Here is a tiny trained network, its code and every weight. The questions are about switching its units off for an input and a target symbol, where a switched-off unit gives its printed mean instead of its output.

import numpy as np


def w(rows, s, z=0):
    codes = np.array(rows[::2]) - 128.0
    scale = np.full(codes.shape[1], s)
    scale[-1] = z or s
    return codes * scale


def f(y):
    return np.maximum(y, 0)


def softmax(a):
    e = np.exp(a - a.max(-1, keepdims=True))
    return e / e.sum(-1, keepdims=True)


def log_softmax(a):
    a = a - a.max(-1, keepdims=True)
    return a - np.log(np.exp(a).sum(-1, keepdims=True))


def net(x, mask):
    ids = ['ΘΞΦαβγζηπσ'.index(c) for c in x.split()]
    T = len(ids)
    res = E[ids] + P[:T]
    u = 0
    for l in range(2):
        q, k, v = (res @ M[l].T for M in (Q, K, V))
        z = softmax(np.where(np.tri(T) > 0, q @ k.T / 2**0.5, -1e9)) @ v
        res = res + np.where(mask[u], z, O[l][:, -1]) @ O[l][:, :-1]
        u += 1
        y = f(res @ A[l][:, :-1].T + A[l][:, -1])
        res = res + np.where(mask[u : u + 12], y, B[l][:, -1]) @ B[l][:, :-1]
        u += 12
    return log_softmax(res[-1] @ U[:, :-1].T + U[:, -1])


Q, K, V, O, A, B = {}, {}, {}, {}, {}, {}
E = w([
[77,153,128,121],'Θ',
[76,181,117,91],'Ξ',
[177,153,211,158],'Φ',
[123,56,150,225],'α',
[10,99,194,125],'β',
[101,163,198,113],'γ',
[144,138,157,161],'ζ',
[90,194,103,90],'η',
[186,176,78,117],'π',
[154,75,39,165],'σ',
],0.011)
P = w([
[151,111,114,110],'0',
[91,142,79,174],'1',
[128,105,140,46],'2',
[138,118,196,151],'3',
[77,198,71,174],'4',
[102,78,147,51],'5',
[145,139,197,188],'6',
[61,254,66,171],'7',
[91,59,148,55],'8',
[145,157,198,222],'9',
],0.0097)
Q[0] = w([
[181,8,167,120],'0.h0',
[224,111,106,128],'0.h0',
],0.015)
K[0] = w([
[171,7,151,30],'0.h0',
[253,111,77,97],'0.h0',
],0.012)
V[0] = w([
[121,106,113,126],'0.h0',
[123,21,100,2],'0.h0',
],0.0039)
O[0] = w([
[127,142,126,125,124],'0.h0',
[164,253,110,32,2],'0.h0',
],0.0048,0.00089)
A[0] = w([
[171,172,98,169,110],'0.n0',
[172,163,238,133,186],'0.n1',
[146,124,9,133,5],'0.n2',
[124,135,95,2,96],'0.n3',
[222,92,230,99,118],'0.n4',
[52,212,59,153,72],'0.n5',
[228,111,23,120,179],'0.n6',
[220,112,61,94,55],'0.n7',
[150,137,84,81,190],'0.n8',
[142,114,201,182,33],'0.n9',
[110,158,205,182,60],'0.n10',
[170,14,178,109,122],'0.n11',
],0.0092,0.003)
B[0] = w([
[125,194,52,127,165],'0.n0',
[149,95,225,200,253],'0.n1',
[69,157,137,48,147],'0.n2',
[247,108,120,159,193],'0.n3',
[85,96,91,62,191],'0.n4',
[70,111,110,250,228],'0.n5',
[55,90,230,219,169],'0.n6',
[221,200,67,48,142],'0.n7',
[94,130,70,105,163],'0.n8',
[168,143,84,183,191],'0.n9',
[118,166,27,110,231],'0.n10',
[193,177,164,80,185],'0.n11',
],0.015,0.0037)
Q[1] = w([
[119,67,116,214],'1.h0',
[113,79,138,5],'1.h0',
],0.02)
K[1] = w([
[80,182,124,216],'1.h0',
[107,94,110,1],'1.h0',
],0.015)
V[1] = w([
[4,205,156,18],'1.h0',
[127,69,96,64],'1.h0',
],0.016)
O[1] = w([
[53,252,220,80,93],'1.h0',
[76,145,91,177,7],'1.h0',
],0.012,0.013)
A[1] = w([
[107,96,110,199,94],'1.n0',
[122,191,14,156,121],'1.n1',
[33,79,117,158,104],'1.n2',
[166,217,149,79,95],'1.n3',
[65,139,102,203,118],'1.n4',
[146,205,149,89,3],'1.n5',
[25,39,125,52,126],'1.n6',
[133,134,202,159,166],'1.n7',
[128,144,204,116,124],'1.n8',
[163,88,153,9,55],'1.n9',
[77,67,119,53,193],'1.n10',
[87,111,60,198,126],'1.n11',
],0.013,0.0074)
B[1] = w([
[49,110,165,193,226],'1.n0',
[139,127,235,39,174],'1.n1',
[121,26,123,124,168],'1.n2',
[8,124,63,115,206],'1.n3',
[176,81,71,80,181],'1.n4',
[122,12,225,62,177],'1.n5',
[159,233,118,171,155],'1.n6',
[102,202,234,111,254],'1.n7',
[225,120,43,228,242],'1.n8',
[71,104,6,29,180],'1.n9',
[221,106,152,100,165],'1.n10',
[142,206,63,110,238],'1.n11',
],0.021,0.0091)
U = w([
[125,57,111,112,36],'Θ',
[87,106,121,53,59],'Ξ',
[132,129,134,190,18],'Φ',
[77,206,71,108,66],'α',
[207,139,148,120,252],'β',
[110,185,210,172,168],'γ',
[127,238,81,95,186],'ζ',
[192,65,182,1,206],'η',
[91,79,196,110,101],'π',
[174,2,252,147,53],'σ',
],0.0068,0.0037)

Each question gives the input, a string of symbols that net reads in full, and the target symbol t.
The units are the heads (2 rows each of Q, K, V and O) and the neurons (one row each of A and B). Each row of codes is followed by its name. A weight is (code - 128) times the scale printed after its matrix; where a second scale follows, it is the last column's (O, A, B and U).
mask holds one flag per unit, layer by layer, with each layer's heads first. A switched-off unit (its flag False) gives its mean, the last column of its rows in O or B, instead of its output. The means were averaged over made-up inputs and are rounded, as every weight is.
A unit's drop is (log p(t) with every unit on - log p(t) with that unit switched off) / (log p(t) with every unit on - log p(t) with every unit switched off).
The circuit of an input: a set's keep is (log p(t) with only the set's units on - log p(t) with every unit switched off) / (log p(t) with every unit on - log p(t) with every unit switched off). Starting from the 12 units with the biggest drops (on a tie, the unit counted first), units are removed one at a time, each time the one whose removal leaves the highest keep (on an exact tie, the one counted first), for as long as the keep stays at least 0.8.
units of the circuit, in order: the units of the circuit, biggest drop first
most important unit: the unit with the biggest drop
k most important neurons: the k neurons with the biggest drops, biggest first
k most important neurons of layer l: the k neurons of layer l with the biggest drops, biggest first
input β ζ π ζ Ξ α Θ, target ζ: 4 most important neurons -> 0.n5; 0.n1; 0.n3; 0.n9
input π β β Ξ Θ, target Θ: most important neuron of layer 1 -> 1.n2
input Θ α ζ Θ, target Φ: units of the circuit, in order -> 1.h0; 1.n0; 1.n11
input ζ Θ β η β β ζ, target γ: units of the circuit, in order -> 0.n1; 1.n7
input γ α β Ξ, target Φ: units of the circuit, in order -> 1.h0; 1.n0; 1.n11
input Φ σ π α, target π: 4 most important neurons of layer 0 -> 0.n4; 0.n6; 0.n5; 0.n2
input ζ Θ α Φ ζ β β α β β, target Φ: units of the circuit, in order -> 1.h0; 0.n1; 1.n11; 1.n0
input β π ζ β α Ξ η Θ β π, target η: units of the circuit, in order -> 0.n5; 1.h0
input σ β Θ Φ ζ Θ σ, target σ: units of the circuit, in order -> 0.n5; 1.n11
input β Φ α σ, target Θ: units of the circuit, in order -> 1.h0; 1.n7
input ζ β Θ σ ζ Θ ζ, target σ: 3 most important neurons -> 0.n1; 0.n5; 0.n4
input α Ξ Θ β α β ζ Θ Φ γ, target η: units of the circuit, in order -> 0.n5; 1.h0
input Θ ζ Θ Ξ β β β, target γ: 3 most important neurons -> 0.n1; 1.n7; 0.n9
input β Θ η, target η: most important unit -> 1.n1
input Φ β η η η π γ, target α: 4 most important neurons -> 0.n4; 0.n5; 1.n9; 1.n3
input β Φ α Φ, target Θ: 3 most important neurons -> 0.n1; 1.n9; 0.n9
input ζ π α α, target Ξ: 4 most important neurons -> 0.n6; 1.n3; 1.n5; 0.n5
input β β β Θ, target γ: units of the circuit, in order -> 0.n1; 1.n7; 1.h0; 0.n5
input Θ ζ π ζ ζ ζ π, target σ: 2 most important neurons -> 0.n6; 0.n1
input α β α α γ Ξ Ξ σ π β, target π: most important unit -> 1.n5
input Θ Ξ β Φ β Φ π, target γ: 3 most important neurons -> 0.n4; 0.n6; 0.n1
input β α π β σ, target σ: 2 most important neurons of layer 0 -> 0.n6; 0.n2
input α β π α, target γ: units of the circuit, in order -> 0.n5; 1.h0; 1.n7; 0.n3
input β Θ β Ξ π γ ζ, target Ξ: 2 most important neurons -> 0.n5; 1.n3
input β π Φ σ γ, target γ: 2 most important neurons -> 0.n3; 0.n2
input Θ ζ π β, target σ: 4 most important neurons of layer 0 -> 0.n1; 0.n3; 0.n5; 0.n9
input β β β π Θ β ζ Φ Θ π, target Θ: most important unit -> 1.h0
input Ξ Φ Θ γ β η σ Θ ζ η, target η: 2 most important neurons of layer 0 -> 0.n5; 0.n3
input β Θ γ β α π β, target Φ: 2 most important neurons of layer 0 -> 0.n1; 0.n9
input β Φ π α β σ Φ, target γ: 3 most important neurons of layer 0 -> 0.n4; 0.n1; 0.n5
